Each row was made from one path, in order. Every step used is in the known rows, and no mark comes twice. Write each row's path.
Known rows
gured -> renev -> temo -> pase -> tefof -> defo -> revado -> nanemod -> rigur -> boda: [-385,-33,78,-106,-193,347,-344,7,300,-218,303,-343,-187,138,-320,82,-63,10,-12,146,-216,-67,-364,134,-98,-29,-43,-112,434,165,144,-132,239,175,216,314,-49,21,-585,292,271,-162,297,-197,142,151,67,-161,-233,-263,-76,384,59,24]
gured -> tefof -> nanemod -> defo: [-14,-294,-81,-610,-145,267,-187,98,-50,155,352,-464,330,137,107,15,-108,118,-185,97,-113,411,-475,158,46,-90,45,400,300,-78,47,-182,336,58,-105,-112,-12,-58,-144,-27,27,-135,-131,-144,-81,-41,106,355,166,35,12,398,165,-281]
pase -> rigur -> tefof -> defo -> nanemod -> revado: [-4,-115,66,-267,-430,560,-47,302,-255,-57,384,-599,138,237,33,103,145,142,-320,252,-294,116,-331,35,273,-206,293,557,251,37,-117,-305,392,220,-196,-265,118,574,-192,-191,312,-393,-74,54,1,-312,287,-57,-12,78,163,542,-264,-120]
pase -> tefof -> nanemod -> rigur -> boda -> gured: [56,-251,-321,111,-163,182,-39,188,129,67,30,-243,31,-26,-43,51,-481,230,-330,20,-315,201,-498,112,-204,146,-271,-186,118,-246,-249,-443,144,-420,76,18,101,-47,-413,-432,-76,74,-78,19,155,114,171,69,170,7,241,220,88,405]
rigur -> pase -> boda -> gured -> tefof -> nanemod -> defo: [-14,-123,-142,-129,-5,287,54,304,30,149,155,-297,148,117,224,131,-425,164,-461,-30,-345,168,-430,359,-68,74,27,79,192,-406,-175,-557,264,-164,206,-403,93,199,-294,-366,-201,134,-261,52,22,-86,71,321,8,119,41,290,94,185]
tefof -> rigur -> boda -> pase -> gured -> renev: [-316,22,89,484,19,69,-38,-74,216,-21,172,96,-307,-128,96,56,-510,168,-165,-129,-409,-227,114,137,-411,215,-285,-215,139,-291,109,-263,-110,-556,-44,1,-73,133,-402,-299,-13,200,-230,-62,-128,24,-184,106,-75,-228,601,-236,380,476]
saruvev -> defo -> revado -> tefof -> pase -> rigur -> boda -> gured: [146,-362,32,785,-251,323,85,265,-258,30,-63,-35,-124,362,72,-107,-163,138,-533,115,-233,-249,-511,296,-53,-2,45,52,70,-226,-162,-489,40,-221,43,161,98,523,-429,-560,90,-179,-166,254,147,-113,227,31,366,-49,53,87,-93,258]
saruvev -> defo -> nanemod -> tefof -> pase -> gured: [346,-360,190,203,-84,423,220,24,-205,-45,386,94,62,462,155,169,-89,-156,-307,144,-172,338,-67,171,-285,-95,7,290,377,-307,103,-108,172,488,-342,-75,-68,93,-350,-201,432,-76,-529,213,-225,-243,141,302,221,-58,-11,238,-151,-224]
defo -> revado -> nanemod -> rigur -> tefof -> pase -> gured -> temo: [-115,-336,68,315,-88,259,186,81,233,-93,307,158,-101,262,-51,246,164,244,-161,204,-238,2,55,217,-310,18,-133,77,458,-29,338,13,-80,332,32,-183,-260,81,-620,-225,471,-228,-102,148,23,-3,133,202,53,-254,249,122,-14,116]
boda -> pase -> rigur -> tefof -> nanemod -> defo -> revado: [-38,-254,4,-59,-274,608,52,294,-280,294,292,-516,-35,275,-58,215,247,158,-500,51,-457,12,-342,197,0,23,342,479,269,-168,-121,-327,344,194,-114,-325,132,611,-229,-389,230,-369,-141,188,74,-171,305,-6,-149,156,335,555,-185,-30]
lalus -> nanemod -> defo -> revado -> tefof -> pase -> gured -> temo: [-5,-364,181,-113,156,208,234,-119,152,-157,254,72,66,325,130,202,-22,146,-48,302,-91,100,174,265,-367,-138,140,-26,509,89,371,74,-180,495,100,41,-404,-57,-526,-189,402,-165,-155,71,-128,-176,-61,479,210,-249,-1,124,141,-13]
saruvev -> rigur -> pase -> gured -> renev -> lalus: [-451,-4,244,651,10,-71,-86,-437,-61,3,291,93,-9,23,47,-272,-448,74,49,42,-170,29,23,205,-282,124,-325,-227,86,-220,-5,114,-290,-451,-230,-1,-126,-119,-296,190,-35,119,94,9,-244,113,-126,128,-186,-208,492,-402,265,237]
gured -> boda -> pase -> tefof -> defo -> revado -> nanemod -> rigur -> saruvev: [-100,-147,-128,-341,-224,167,80,406,-35,-100,256,-314,57,166,-247,171,302,121,-346,111,-256,111,-136,353,117,119,-122,266,280,42,-338,-466,290,333,73,-194,162,418,-480,-92,92,-491,155,13,382,51,-118,-245,-52,173,99,495,119,112]
lalus -> nanemod -> defo -> revado -> tefof -> rigur -> boda: [285,-553,-280,-371,-211,324,181,-7,39,-62,119,-595,-66,160,-366,163,-208,178,-109,151,-17,66,-418,618,-266,-77,201,-17,418,336,94,-22,173,52,209,252,-77,-80,-434,-152,29,-496,-385,116,60,-19,49,68,460,204,135,485,6,169]
tefof -> pase -> gured -> boda -> rigur: [-395,-123,77,227,118,-137,100,-100,-234,-53,130,195,-162,68,256,-151,-334,364,-476,99,-396,94,-11,283,230,60,-418,318,9,-144,115,-393,-37,-269,-40,14,-173,356,-60,-299,-95,114,139,-5,-368,-52,-127,118,-1,-118,115,-258,443,205]
renev -> temo -> gured -> boda -> pase -> tefof -> defo -> nanemod -> rigur -> saruvev: [-351,171,96,-276,-63,247,-39,-12,-76,-257,538,-171,-65,30,-49,101,36,179,-93,-50,-355,392,298,-102,-17,-35,-65,116,301,-82,-103,-223,246,473,-112,-233,36,260,-242,162,258,-148,117,9,-21,-40,-9,54,-446,-172,-252,325,64,-195]
tefof -> rigur -> pase -> gured -> temo -> renev -> lalus -> nanemod -> revado: [-404,-24,194,-191,192,35,-36,-241,174,-255,291,-237,-11,-105,17,52,-658,290,372,214,-28,-169,280,300,-350,-44,-242,-259,194,83,186,280,-319,-83,0,-134,-324,-228,-320,97,375,128,39,-77,-330,8,-235,399,-46,-184,507,-161,-29,168]
pase -> rigur -> boda -> gured -> tefof: [-409,-97,-100,236,-162,11,-383,20,-225,41,-72,-167,75,-13,263,-344,-486,535,-625,7,-181,-100,-348,137,147,40,-444,-26,-229,-215,-101,-639,30,-870,98,-93,23,173,-218,-329,-317,180,264,-43,92,34,66,181,120,-84,121,-285,269,332]
boda -> pase -> tefof -> rigur: [105,-37,-223,-17,-184,32,-130,120,15,11,147,-286,-98,-52,117,-104,-103,497,-283,-23,-43,-46,-88,61,-11,-16,-338,-64,48,115,-277,-374,91,-369,-259,289,-5,-30,-165,-205,-157,11,213,-95,-60,240,-158,-37,123,-7,321,112,209,15]
gured -> renev -> pase -> rigur -> saruvev -> defo -> nanemod -> revado -> tefof: [-105,-2,302,-383,-344,420,-139,97,-245,-176,433,-264,-104,340,60,-61,307,-195,-122,127,-115,158,-196,-177,259,-279,353,469,383,183,29,-119,186,685,-171,82,-64,514,-358,107,648,-212,106,-142,45,-240,112,21,-244,-45,-42,340,78,-150]
temo -> renev -> gured -> tefof -> pase -> boda -> rigur -> saruvev: [-625,88,191,161,-224,-189,-125,-258,-311,-223,363,213,-30,-97,145,-349,-154,264,-222,24,-285,71,-273,-202,316,-24,-635,356,-80,-67,138,-189,-203,-430,-32,-163,-83,317,172,-51,-6,162,579,-262,-320,339,-48,198,-328,-170,-63,-213,287,-267]
boda -> rigur -> saruvev -> defo -> nanemod -> tefof -> pase -> gured: [182,-296,249,192,-256,294,219,164,-344,-190,346,121,67,275,5,98,35,-120,-377,62,-356,348,-111,35,-118,33,-198,451,322,-407,10,-184,73,300,-308,-390,29,480,-186,-362,364,-204,-338,-16,-162,-163,107,104,38,32,80,258,-107,-227]
renev -> gured -> temo -> pase -> tefof: [-651,323,207,-82,-70,-74,-444,-432,36,-6,533,42,-150,82,323,-300,43,411,-245,153,-42,148,43,-426,215,-278,-234,-110,-4,235,280,-117,-90,177,-230,324,-452,-248,-99,295,196,343,756,-167,-204,205,50,307,-530,-457,-191,-121,486,-309]
renev -> pase -> rigur -> saruvev: [-316,30,35,-48,-309,-72,-144,-266,-426,139,393,-93,-42,259,123,-286,185,214,-457,75,-157,318,-298,-133,422,-71,-329,327,-80,68,55,-249,65,-28,-410,-30,-165,158,122,58,-3,6,256,-155,-35,23,91,40,-456,46,74,-10,486,-65]
temo -> pase -> boda -> rigur -> saruvev: [-414,56,32,-34,-291,-226,-192,-189,-304,45,385,7,-51,8,66,-315,60,242,-469,121,-405,217,-404,-14,344,-21,-370,369,-98,-2,-50,-374,39,-194,-134,-169,-134,429,148,-105,-147,13,315,-245,-76,182,38,-89,-556,77,149,30,576,4]
rigur -> boda -> pase -> tefof -> nanemod: [-117,-112,-177,44,-282,154,-148,248,-30,248,70,-347,28,-178,-8,5,-204,366,-387,-8,-237,-70,-544,39,1,167,-197,17,14,-181,-409,-552,192,-365,-17,86,263,168,-184,-205,-71,32,325,-177,156,109,-38,17,-83,-7,303,264,36,107]
rigur -> saruvev -> tefof -> pase -> gured: [76,-245,142,494,-200,64,223,-139,-260,-45,401,237,-10,332,79,-56,51,154,-416,112,-161,267,-234,92,-195,-20,-322,163,116,-403,103,-72,-132,73,-404,-233,-90,52,-85,-273,149,89,-222,133,-35,57,128,246,6,-68,284,57,94,-194]
temo -> gured -> pase -> rigur -> saruvev: [-474,175,187,145,-145,-157,-246,-267,-355,66,503,34,-121,108,118,-303,131,243,-448,81,-298,164,-13,-66,375,-136,-239,320,-134,13,159,-169,6,35,-366,-286,-218,301,94,5,105,-113,392,-123,-64,-68,29,167,-619,-98,40,-150,554,-115]
renev -> temo -> gured -> boda -> rigur -> pase -> tefof -> nanemod -> defo -> revado: [-624,105,256,-152,103,357,-102,124,-154,-16,398,-362,-244,71,26,117,-173,324,-349,-3,-416,-13,-154,128,256,-105,200,283,322,-107,81,-287,257,402,99,-1,-14,378,-222,-45,301,-56,328,12,-186,-10,175,145,-430,-89,-26,299,-98,-266]
temo -> pase -> boda -> rigur -> tefof: [-553,-1,-10,-29,-374,16,-184,-332,-311,45,331,-153,-172,-9,69,-287,155,434,-582,160,-458,106,-290,-55,291,-82,-171,286,-133,109,93,-311,55,-269,-11,-240,-182,424,131,-166,-176,30,356,39,-135,129,196,-99,-508,26,111,160,351,72]
temo -> gured -> renev -> pase -> rigur -> saruvev: [-612,257,335,87,-183,-90,-270,-482,-335,10,581,93,-172,139,179,-296,72,90,-192,78,-303,213,-17,-319,349,-157,-286,274,-32,33,306,-42,-92,39,-420,-127,-251,148,107,155,199,74,479,-160,-188,-19,49,191,-648,-163,-31,-193,618,-181]
defo -> nanemod -> revado -> tefof -> pase: [449,-607,-147,203,-120,284,220,120,52,15,201,-105,113,485,20,120,53,78,-113,307,139,-4,-632,267,0,-44,95,392,478,227,-56,-51,156,481,30,436,-136,10,-350,-148,426,-371,-136,91,-70,29,0,259,393,-92,75,324,-4,-158]
renev -> pase -> boda -> gured -> temo: [-436,198,116,126,59,71,-153,-287,105,146,323,113,-176,122,511,-123,-232,232,-307,53,-330,157,96,-45,-68,-130,-154,-149,75,-45,146,-407,-48,-133,-6,53,-349,54,-278,-51,11,440,62,75,-134,-51,72,368,-398,-321,132,-161,582,413]
temo -> renev -> gured -> boda -> pase -> rigur: [-713,277,262,232,178,39,-144,-479,-385,32,323,58,-316,75,329,-208,-328,258,-336,-24,-352,-81,292,48,280,12,-208,176,-95,-11,134,-362,61,-191,-194,14,-110,237,17,140,85,171,420,128,-360,-47,-120,248,-466,-250,9,-339,367,177]
tefof -> rigur -> pase -> boda -> gured -> temo -> renev -> lalus: [-450,156,269,581,117,48,-260,-283,152,-85,291,8,-50,-141,181,-266,-576,210,286,-12,-222,-237,135,278,-282,32,-369,-259,65,-70,-30,18,-232,-624,0,-150,-198,-36,-262,123,41,199,178,24,-474,201,-200,279,-169,-303,402,-285,305,198]
pase -> boda -> gured -> renev -> temo: [-665,152,298,163,81,134,-255,-582,103,6,356,142,-122,24,491,-192,-292,163,-76,35,-249,73,9,-97,4,-114,-143,-162,153,-42,134,-176,-217,-317,-106,117,-201,-152,-159,103,112,423,109,-1,-217,171,23,424,-313,-385,361,-203,433,260]
nanemod -> defo -> revado -> tefof -> rigur -> saruvev: [286,-412,-84,-216,-293,214,142,148,-2,-73,446,-346,30,361,-255,42,396,104,-144,80,-17,221,-422,230,7,-117,167,362,471,258,53,22,182,342,-164,60,-169,87,-304,-217,227,-607,-355,-27,85,198,79,10,263,177,297,548,244,-252]
pase -> tefof -> rigur -> saruvev -> nanemod -> revado: [201,-35,-61,-522,-445,39,-26,439,-62,-71,434,-445,3,31,-55,-37,56,280,-173,173,-78,239,-483,-183,87,-316,27,224,168,-10,-286,-111,-17,116,-415,41,-89,194,-98,-301,359,-139,2,-216,123,-86,211,101,109,146,435,353,-141,-186]
gured -> tefof -> pase -> boda -> rigur -> saruvev: [-246,-138,-67,78,-349,-198,-66,49,-344,-77,132,42,85,-98,102,-347,-17,383,-471,77,-256,101,-487,52,348,43,-629,411,-137,-111,-178,-400,-120,-541,-18,-218,13,441,124,-275,-272,-1,452,-254,-96,225,-56,53,-77,74,76,-79,295,-73]
pase -> gured -> renev -> lalus -> nanemod -> defo -> revado: [-446,-265,221,-484,104,233,-104,-380,-102,75,361,-241,255,213,134,45,-289,-66,59,289,-120,189,125,409,-275,-154,48,111,276,93,179,213,-186,188,-46,-29,-180,-66,-415,75,293,-75,-86,131,-294,-163,2,275,7,5,329,13,166,-8]
lalus -> nanemod -> defo -> revado: [-41,-497,-90,-599,-88,270,8,-234,-221,223,332,-451,314,334,46,140,-103,43,-199,345,-34,288,-284,459,-142,-161,182,260,303,191,97,21,145,373,-87,159,-153,-135,-254,-28,133,-309,-360,239,17,-145,186,323,122,202,229,329,78,-76]
temo -> pase -> tefof -> rigur -> boda: [3,-7,-216,92,-300,-15,-250,43,75,39,208,-318,-272,-11,-146,-204,-252,444,-338,60,-109,-30,-480,139,-4,-119,-305,-161,-23,114,-12,-251,136,-367,-100,338,-149,-63,-163,-97,-184,92,213,-162,-40,194,9,-85,-17,-35,77,104,273,-5]
temo -> gured -> tefof -> rigur: [-157,-100,-49,-155,-76,7,-331,-149,-47,-114,441,-242,-28,16,174,-232,-273,532,-38,19,25,120,-29,72,35,-270,-290,175,69,199,239,-98,149,-258,-244,206,-207,-256,-126,57,20,-31,135,-63,-256,200,14,280,215,-158,-48,-82,358,-331]
pase -> boda -> gured -> tefof: [-362,-49,-96,-74,-29,-16,-296,-85,-115,74,126,-47,145,68,507,-297,-354,464,-526,72,-135,80,-196,144,103,-127,-324,36,-150,-94,-123,-620,35,-550,86,-9,-78,35,-250,-235,-256,339,163,58,-4,120,26,285,71,-67,96,-203,406,233]
tefof -> rigur -> boda -> gured -> pase: [-102,-104,-206,417,-54,118,-101,82,192,181,120,-152,-290,89,47,-39,-388,267,-447,-120,-316,-59,-191,391,-246,80,-199,-180,23,-126,24,-361,90,-466,88,20,-216,191,-305,-327,-171,101,-325,77,68,-36,-30,138,-110,-159,389,-45,530,559]
rigur -> boda -> pase -> gured -> tefof -> nanemod -> defo: [-185,-143,-107,-193,-7,211,-16,292,89,137,146,-280,49,21,44,205,-425,200,-459,-82,-365,117,-287,203,-263,199,-60,67,224,-449,13,-481,266,-169,178,-304,121,252,-362,-358,-70,93,-294,-133,30,-122,3,205,-25,-39,155,232,43,165]
tefof -> pase -> boda -> gured -> renev -> lalus: [-282,-115,140,573,28,29,-88,-381,12,140,162,187,82,68,354,-306,-405,13,68,162,-173,-55,-186,289,-101,30,-450,-32,-30,-87,-178,-12,-423,-593,-48,-10,-90,22,-169,-35,-49,231,330,127,-471,119,-173,281,89,-229,288,-314,419,228]
temo -> renev -> pase -> gured -> tefof: [-789,102,226,-226,127,-83,-497,-363,-61,-90,429,95,35,244,407,-272,-294,346,-245,45,-48,130,109,-230,-24,-183,-359,84,8,1,469,-214,99,-94,-72,273,-402,-201,-257,168,162,526,159,-194,-226,134,-59,314,-339,-366,-44,-328,539,-205]

Which path is each row?
[-366,8,347,-444,85,226,-121,-234,176,-438,304,-336,231,43,162,-81,-206,38,383,376,-137,-46,146,109,-98,-230,194,-80,304,315,10,-56,-126,4,256,-114,-189,111,-386,108,316,-152,302,-72,-206,-38,-226,256,137,-291,-4,311,169,118]	pase -> boda -> gured -> temo -> renev -> lalus -> nanemod -> revado -> tefof -> defo
[-286,-337,127,-129,-23,339,-97,-251,-130,-88,-1,-371,91,181,-74,-94,-246,8,-69,222,-138,-115,-147,476,-103,-31,149,-36,259,217,-35,-53,-184,-163,317,-46,-35,199,-501,-103,157,-355,262,126,-92,-119,-52,95,207,17,118,127,147,323]	pase -> rigur -> boda -> gured -> renev -> lalus -> nanemod -> defo -> revado -> tefof
[-389,190,474,-308,-235,490,-168,-247,-431,-222,669,-136,-192,93,-8,-35,66,-380,-245,-81,-489,393,150,-116,65,-198,102,512,287,-79,163,-91,266,499,-174,-414,-48,565,-107,247,544,-110,39,7,-283,-165,166,160,-689,-68,-121,332,22,-242]	temo -> renev -> gured -> pase -> boda -> rigur -> saruvev -> defo -> nanemod -> tefof
[447,-141,-42,57,-244,558,205,160,-244,-42,325,-366,-191,147,-17,135,-246,-66,-330,-63,-259,173,-172,491,-152,-95,162,163,279,-148,-237,-336,408,182,-164,-148,131,215,-335,-39,62,-146,-511,292,-147,-179,157,81,40,291,62,424,-244,82]	saruvev -> defo -> nanemod -> tefof -> rigur -> pase -> boda
[151,-113,-173,-233,-85,464,-183,316,109,-136,267,-335,179,233,94,130,-145,-31,-214,20,-327,401,72,145,-226,-68,18,97,344,-50,-216,-398,445,189,2,12,-23,243,-549,-113,103,-128,-204,49,27,-211,66,-43,-70,-108,-146,397,217,116]	boda -> gured -> pase -> tefof -> defo -> nanemod -> rigur
[-513,0,426,-396,-100,158,-80,-465,-409,-231,651,-184,-197,36,-91,-122,80,133,-190,29,-387,494,24,-239,171,-160,43,373,254,-77,181,30,-5,317,-289,-353,-280,124,177,185,466,-268,180,10,-208,-135,215,417,-392,-114,9,253,141,-230]	renev -> temo -> gured -> boda -> rigur -> saruvev -> nanemod -> tefof
[-562,179,441,-156,-154,360,-529,8,2,-125,550,-304,67,234,174,-139,203,104,12,196,-183,-65,-40,-324,27,-330,104,195,250,179,198,-148,246,224,-157,451,-294,162,-358,227,383,28,377,-158,-87,40,94,87,-307,-384,-12,256,241,-473]	gured -> temo -> renev -> pase -> tefof -> defo -> revado
[173,-419,-389,-124,-115,142,242,25,122,-44,-65,-468,-217,-26,-245,201,-375,369,-192,77,-40,-243,-279,442,-305,212,-56,-211,211,195,-161,-263,36,-188,280,198,-9,23,-339,-274,-29,-258,-203,64,192,68,-189,82,266,78,411,284,-5,552]	lalus -> nanemod -> revado -> tefof -> rigur -> boda -> pase
[-213,-258,29,-18,18,34,31,-546,-103,81,66,11,230,-41,295,-194,-542,86,209,292,-93,94,7,518,-224,-48,-424,-177,-54,67,-194,74,-538,-503,38,-132,-72,-140,-87,68,-100,197,347,159,-373,-47,-279,408,173,-61,124,-249,333,320]	tefof -> pase -> boda -> gured -> renev -> lalus -> nanemod
[-144,-174,116,-90,130,-7,178,-537,3,-179,268,19,-98,90,144,-123,-308,74,239,435,8,-70,-89,303,11,-242,-96,12,154,394,78,229,-414,169,166,151,-210,-118,-203,130,308,-9,605,116,-471,41,-227,383,129,-154,-167,-53,137,10]	temo -> gured -> renev -> lalus -> nanemod -> revado -> tefof -> pase -> boda
[-544,101,351,-69,-324,468,-348,-288,-148,52,516,-274,-222,50,44,-163,274,302,-63,22,-407,139,-193,-248,225,-198,136,269,139,6,209,-18,54,-25,-314,-308,-154,218,108,204,374,72,483,-193,-147,13,175,178,-525,-284,62,261,229,-234]	gured -> renev -> temo -> pase -> rigur -> tefof -> nanemod
[-228,-175,450,-23,187,129,-46,-579,60,-280,418,179,92,102,97,35,-274,12,245,300,-170,112,308,4,-441,-89,-235,-85,352,-40,500,308,-251,123,-166,-171,-507,-392,-190,89,466,54,31,-26,-323,-27,-191,715,-17,-374,136,-77,215,-145]	lalus -> nanemod -> tefof -> pase -> gured -> temo -> renev
[-620,135,302,517,113,-27,-327,-293,211,-97,283,26,-150,-238,1,-192,-571,247,288,-66,-245,-290,275,118,-482,157,-455,-270,99,-113,158,94,-228,-623,-28,-49,-171,16,-331,130,173,157,144,-161,-468,169,-266,164,-207,-462,518,-345,254,179]	tefof -> rigur -> boda -> pase -> gured -> temo -> renev -> lalus
[-272,-159,14,-222,109,77,103,-206,98,-150,182,-292,-32,-46,31,78,-641,230,187,184,-12,-107,109,425,-233,19,-246,-198,127,74,8,178,-346,-170,-4,-90,-184,-195,-318,-15,204,107,0,5,-269,-20,-228,264,104,13,560,-125,27,322]	tefof -> rigur -> pase -> gured -> renev -> lalus -> nanemod -> revado
[203,-441,-221,93,-192,73,249,-81,-201,-88,-132,-279,-114,137,-168,-37,-316,290,-327,344,-11,-153,-591,400,134,22,-162,16,72,185,-44,-171,-105,-180,155,162,-36,83,-157,-257,15,-248,256,7,9,-97,-42,175,340,79,-5,104,-129,305]	lalus -> nanemod -> revado -> tefof -> pase -> rigur -> boda
[-238,-89,68,517,53,130,-47,-252,145,-119,107,-41,-98,0,143,-245,-390,151,103,-41,-114,-226,-40,393,-118,100,-215,-217,113,97,-219,-119,-271,-591,162,-8,-79,-13,-398,-7,-69,17,233,103,-344,238,-272,84,127,-120,344,-130,437,393]	revado -> tefof -> rigur -> pase -> boda -> gured -> renev -> lalus
[-282,-86,48,-241,-138,258,-123,397,-44,80,187,-390,97,214,60,129,199,255,-418,202,-157,-223,-183,514,263,-30,81,313,248,164,-318,-695,378,230,146,117,233,469,-496,16,90,-403,350,43,283,-58,-189,-201,26,38,94,399,148,62]	gured -> boda -> pase -> tefof -> defo -> revado -> nanemod
[-447,-85,83,-216,-383,364,-134,301,-116,-12,284,-436,-44,138,-74,73,395,176,-510,168,-444,-143,-270,451,335,-99,159,529,234,236,-55,-569,369,92,266,-257,152,853,-356,-62,88,-498,292,-22,176,-99,56,-363,-326,68,130,534,166,151]	gured -> pase -> boda -> rigur -> tefof -> defo -> revado -> nanemod
[-163,-50,311,364,0,280,-246,-263,253,-203,347,-104,-157,-48,-90,-32,-390,46,147,14,-333,-98,-16,10,-449,30,-183,-194,347,-132,320,63,-18,-413,-59,-164,-363,-177,-300,-120,262,-55,-178,-6,-155,140,-23,468,55,-348,457,57,276,167]	nanemod -> tefof -> rigur -> boda -> gured -> temo -> renev
[-303,-163,174,197,38,242,67,-363,109,-267,-38,-44,-249,86,97,-20,-387,235,4,188,-106,-229,-175,85,-43,-3,-108,-313,259,66,132,-27,-429,-237,206,86,-187,-24,-222,-131,281,124,317,-64,-54,20,-121,437,96,-355,157,-73,16,412]	lalus -> nanemod -> revado -> tefof -> pase -> rigur -> boda -> gured -> renev -> temo
